Here is a tiny trained network, its code and every weight. The questions are about switching its units off for an input and a class, where a switched-off unit gives its printed mean instead of its output.

import numpy as np


def w(rows, s, z=0):
    codes = np.array(rows[::2]) - 128.0
    scale = np.full(codes.shape[1], s)
    scale[-1] = z or s
    return codes * scale


def norm(h):
    return h / np.sqrt((h * h).mean(-1, keepdims=True) + 1e-5)


def f(y):
    return y / 2 * (1 + np.tanh(0.7978845608 * (y + 0.044715 * y**3)))


def log_softmax(a):
    a = a - a.max(-1, keepdims=True)
    return a - np.log(np.exp(a).sum(-1, keepdims=True))


def net(x, mask):
    res = np.array(x, float).reshape(1, 5) / 4 @ E
    u = 0
    for l in range(3):
        y = f(norm(res) @ A[l][:, :-1].T + A[l][:, -1])
        res = res + np.where(mask[u : u + 11], y, B[l][:, -1]) @ B[l][:, :-1]
        u += 11
    return log_softmax(norm(res)[-1] @ U[:, :-1].T + U[:, -1])


A, B = {}, {}
E = w([
[49,136,83,124,98,10,172,104],'x0',
[155,166,203,191,174,95,164,44],'x1',
[110,100,153,124,110,122,131,119],'x2',
[84,178,144,91,216,163,255,95],'x3',
[133,119,109,146,107,128,151,124],'x4',
],0.0091)
A[0] = w([
[140,150,154,163,140,84,124,79,123],'L0N1',
[140,132,133,181,116,141,65,66,101],'L0N2',
[153,143,108,136,119,136,104,128,96],'L0N3',
[131,105,153,118,130,245,143,158,3],'L0N4',
[175,104,100,109,99,128,85,137,62],'L0N5',
[143,106,106,90,134,107,89,160,56],'L0N6',
[76,150,102,72,129,188,162,160,42],'L0N7',
[175,123,66,88,135,175,140,124,81],'L0N8',
[144,120,92,137,103,79,92,94,11],'L0N9',
[127,138,114,129,103,52,75,124,82],'L0N10',
[154,115,136,86,162,105,98,131,105],'L0N11',
],0.011,0.0029)
B[0] = w([
[135,159,128,193,165,73,165,63,240],'L0N1',
[181,131,204,174,150,98,133,254,221],'L0N2',
[157,86,162,112,33,19,167,119,147],'L0N3',
[89,70,75,187,152,169,98,33,255],'L0N4',
[132,130,139,66,61,125,185,113,234],'L0N5',
[179,162,136,54,119,170,172,44,196],'L0N6',
[75,56,170,158,164,138,141,178,238],'L0N7',
[51,65,173,135,118,167,101,92,186],'L0N8',
[99,94,90,168,149,147,88,96,190],'L0N9',
[123,117,77,155,166,51,61,95,248],'L0N10',
[172,90,30,220,57,134,149,139,138],'L0N11',
],0.0066,0.0041)
A[1] = w([
[254,136,207,149,45,191,82,220,209],'L1N1',
[225,125,78,89,118,169,92,201,4],'L1N2',
[115,106,73,228,197,86,95,97,66],'L1N3',
[114,67,106,66,1,150,88,141,45],'L1N4',
[64,171,58,99,95,97,134,73,161],'L1N5',
[148,32,109,96,112,215,140,246,162],'L1N6',
[155,81,37,81,62,109,16,141,83],'L1N7',
[129,221,207,148,165,165,143,50,114],'L1N8',
[49,155,74,59,115,105,134,75,142],'L1N9',
[83,165,174,30,146,98,118,209,128],'L1N10',
[64,154,75,33,86,152,202,215,137],'L1N11',
],0.007,0.0033)
B[1] = w([
[77,153,151,163,150,157,254,185,246],'L1N1',
[107,208,156,167,133,115,117,118,149],'L1N2',
[133,154,186,43,55,113,49,122,193],'L1N3',
[158,151,186,25,164,190,157,97,222],'L1N4',
[103,38,66,115,185,106,99,155,195],'L1N5',
[104,210,83,180,213,92,109,67,240],'L1N6',
[153,62,110,25,146,151,175,8,254],'L1N7',
[161,80,79,67,96,167,118,132,215],'L1N8',
[166,111,84,107,135,102,108,205,195],'L1N9',
[182,125,162,151,73,48,114,152,137],'L1N10',
[173,193,184,229,90,91,68,198,194],'L1N11',
],0.0075,0.0054)
A[2] = w([
[150,124,162,207,113,164,121,133,140],'L2N1',
[175,114,118,83,117,27,173,84,254],'L2N2',
[122,148,130,177,154,130,159,110,152],'L2N3',
[166,114,152,120,109,187,123,50,87],'L2N4',
[160,114,199,174,108,89,122,246,163],'L2N5',
[113,151,115,185,58,33,49,99,29],'L2N6',
[140,163,131,105,93,191,159,108,67],'L2N7',
[197,106,161,127,125,173,182,103,221],'L2N8',
[104,123,131,162,218,112,178,70,140],'L2N9',
[195,72,153,53,103,188,187,133,139],'L2N10',
[138,156,156,106,118,185,162,130,27],'L2N11',
],0.011,0.0028)
B[2] = w([
[84,129,69,68,168,148,178,144,167],'L2N1',
[63,86,129,121,191,255,131,138,254],'L2N2',
[158,110,96,85,132,130,91,167,170],'L2N3',
[152,189,173,133,75,56,139,179,207],'L2N4',
[32,135,48,124,121,100,185,216,207],'L2N5',
[252,226,208,164,62,125,154,127,197],'L2N6',
[238,133,179,189,105,68,119,76,167],'L2N7',
[81,182,143,138,96,69,166,175,230],'L2N8',
[159,74,95,94,71,120,65,94,233],'L2N9',
[157,141,126,216,134,91,82,122,226],'L2N10',
[129,127,186,115,105,91,56,122,162],'L2N11',
],0.0096,0.0088)
U = w([
[236,172,215,172,39,88,95,90,73],'0',
[89,11,60,78,168,203,85,59,248],'1',
[60,130,85,155,123,100,198,250,48],'2',
],0.017,0.0015)

Each question gives the input, the list of numbers given to net, and the class t.
The units are the neurons (one row each of A and B). Each row of codes is followed by its name. A weight is (code - 128) times the scale printed after its matrix; where a second scale follows, it is the last column's (A, B and U).
mask holds one flag per neuron, layer by layer. A switched-off neuron (its flag False) gives its mean, the last column of its row in B, instead of its output. The means were averaged over made-up inputs and are rounded, as every weight is.
A unit's drop is (log p(t) with every unit on - log p(t) with that unit switched off) / (log p(t) with every unit on - log p(t) with every unit switched off).
The circuit of an input: a set's keep is (log p(t) with only the set's units on - log p(t) with every unit switched off) / (log p(t) with every unit on - log p(t) with every unit switched off). Starting from the 12 units with the biggest drops (on a tie, the unit counted first), units are removed one at a time, each time the one whose removal leaves the highest keep (on an exact tie, the one counted first), for as long as the keep stays at least 0.8.
circuit, biggest first: the units of the circuit, biggest drop first
unit that matters most: the unit with the biggest drop
k most important neurons: the k neurons with the biggest drops, biggest first
k most important neurons of layer l: the k neurons of layer l with the biggest drops, biggest first
drop of u: that unit's drop, to one decimal
input [0,2,5,-3,-5], class 2: 2 most important neurons => [L0N2 L2N5]
input [0,6,-5,-2,3], class 2: unit that matters most => L0N2
input [0,-5,5,-4,6], class 0: circuit, biggest first => [L1N4 L2N10]
input [5,0,-1,0,2], class 1: 2 most important neurons => [L0N2 L1N11]
input [-5,1,4,6,-4], class 0: 2 most important neurons => [L2N2 L2N4]
input [1,-3,-3,0,-4], class 1: 2 most important neurons => [L1N4 L0N2]
input [-8,-4,-3,0,5], class 0: 4 most important neurons => [L2N4 L2N2 L1N5 L0N5]
input [0,4,-5,7,-6], class 0: 3 most important neurons => [L0N10 L1N6 L1N8]
input [-3,-5,-3,0,-1], class 0: 2 most important neurons => [L1N4 L2N2]
input [-1,6,0,-8,-5], class 2: 2 most important neurons => [L0N2 L2N5]
input [0,-4,6,7,2], class 1: 2 most important neurons of layer 1 => [L1N6 L1N1]
input [7,8,-3,2,5], class 1: drop of L2N2 => 0.1
input [-2,7,-1,-6,7], class 2: drop of L0N2 => 0.3
input [5,2,3,-1,-4], class 0: most important neuron => [L2N6]
input [-6,6,7,-1,4], class 2: drop of L0N2 => 0.2
input [-2,6,2,-2,2], class 2: drop of L0N1 => 0.0
